Below are the code and all the weights of a small trained network. Each question names an input and a class and asks about switching units off, where a switched-off unit gives its printed mean instead of its output.

import numpy as np


def w(rows, s, z=0):
    codes = np.array(rows[::2]) - 128.0
    scale = np.full(codes.shape[1], s)
    scale[-1] = z or s
    return codes * scale


def norm(h):
    return h / np.sqrt((h * h).mean(-1, keepdims=True) + 1e-5)


def f(y):
    return np.maximum(y, 0)


def log_softmax(a):
    a = a - a.max(-1, keepdims=True)
    return a - np.log(np.exp(a).sum(-1, keepdims=True))


def net(x, mask):
    res = np.array(x, float).reshape(1, 7) / 4 @ E
    u = 0
    for l in range(2):
        y = f(norm(res) @ A[l][:, :-1].T + A[l][:, -1])
        res = res + np.where(mask[u : u + 3], y, B[l][:, -1]) @ B[l][:, :-1]
        u += 3
    return log_softmax(norm(res)[-1] @ U[:, :-1].T + U[:, -1])


A, B = {}, {}
E = w([
[120,107,147,98],'x0',
[253,154,96,93],'x1',
[122,128,183,76],'x2',
[162,168,177,154],'x3',
[109,116,122,107],'x4',
[103,170,135,92],'x5',
[155,43,137,124],'x6',
],0.006)
A[0] = w([
[188,40,142,229,254],'0.n0',
[38,115,134,110,77],'0.n1',
[182,3,196,157,136],'0.n2',
],0.0045,0.0011)
B[0] = w([
[29,254,128,57,251],'0.n0',
[179,173,124,163,198],'0.n1',
[49,183,113,3,227],'0.n2',
],0.0075,0.0027)
A[1] = w([
[189,121,133,157,79],'1.n0',
[254,132,74,82,39],'1.n1',
[158,223,107,134,250],'1.n2',
],0.0083,0.002)
B[1] = w([
[191,168,206,189,139],'1.n0',
[8,67,161,170,210],'1.n1',
[141,179,116,97,254],'1.n2',
],0.014,0.006)
U = w([
[105,94,106,18,224],'0',
[121,95,86,18,200],'1',
[29,15,238,254,6],'2',
[115,82,128,56,74],'3',
],0.0067,0.0015)

Each question gives the input, the list of numbers given to net, and the class t.
The units are the neurons (one row each of A and B). Each row of codes is followed by its name. A weight is (code - 128) times the scale printed after its matrix; where a second scale follows, it is the last column's (A, B and U).
mask holds one flag per neuron, layer by layer. A switched-off neuron (its flag False) gives its mean, the last column of its row in B, instead of its output. The means were averaged over made-up inputs and are rounded, as every weight is.
A unit's drop is (log p(t) with every unit on - log p(t) with that unit switched off) / (log p(t) with every unit on - log p(t) with every unit switched off).
The circuit of an input: a set's keep is (log p(t) with only the set's units on - log p(t) with every unit switched off) / (log p(t) with every unit on - log p(t) with every unit switched off). Starting from all 6 units, units are removed one at a time, each time the one whose removal leaves the highest keep (on an exact tie, the one counted first), for as long as the keep stays at least 0.8.
circuit, biggest first: the units of the circuit, biggest drop first
top k neurons: the k neurons with the biggest drops, biggest first
k most important neurons of layer l: the k neurons of layer l with the biggest drops, biggest first
drop of u: that unit's drop, to one decimal
input [-2,8,0,-6,-1,-7,6], class 2: 2 most important neurons of layer 1 : 1.n1; 1.n2
input [-5,8,-1,-2,8,1,-5], class 2: circuit, biggest first : 1.n1; 0.n0
input [3,-5,1,2,-4,-6,3], class 1: circuit, biggest first : 0.n2; 1.n1
input [-3,8,-6,5,0,4,-7], class 2: top 2 neurons : 1.n1; 0.n0
input [1,5,3,-6,6,3,3], class 2: 2 most important neurons of layer 1 : 1.n1; 1.n2
input [2,8,-7,2,4,0,-4], class 2: most important neuron of layer 1 : 1.n1
input [1,7,-6,4,7,2,-5], class 2: top 2 neurons : 1.n1; 0.n0
input [-2,5,-4,2,5,-4,-2], class 2: top 2 neurons : 1.n1; 0.n2
input [5,8,-1,7,-5,3,-4], class 2: drop of 0.n2 : 0.2
input [-8,5,1,3,4,2,4], class 2: drop of 1.n2 : -0.1
input [2,4,4,-3,-6,-1,1], class 2: drop of 0.n0 : 0.2
input [1,7,-2,-6,7,3,3], class 2: drop of 1.n1 : 0.8
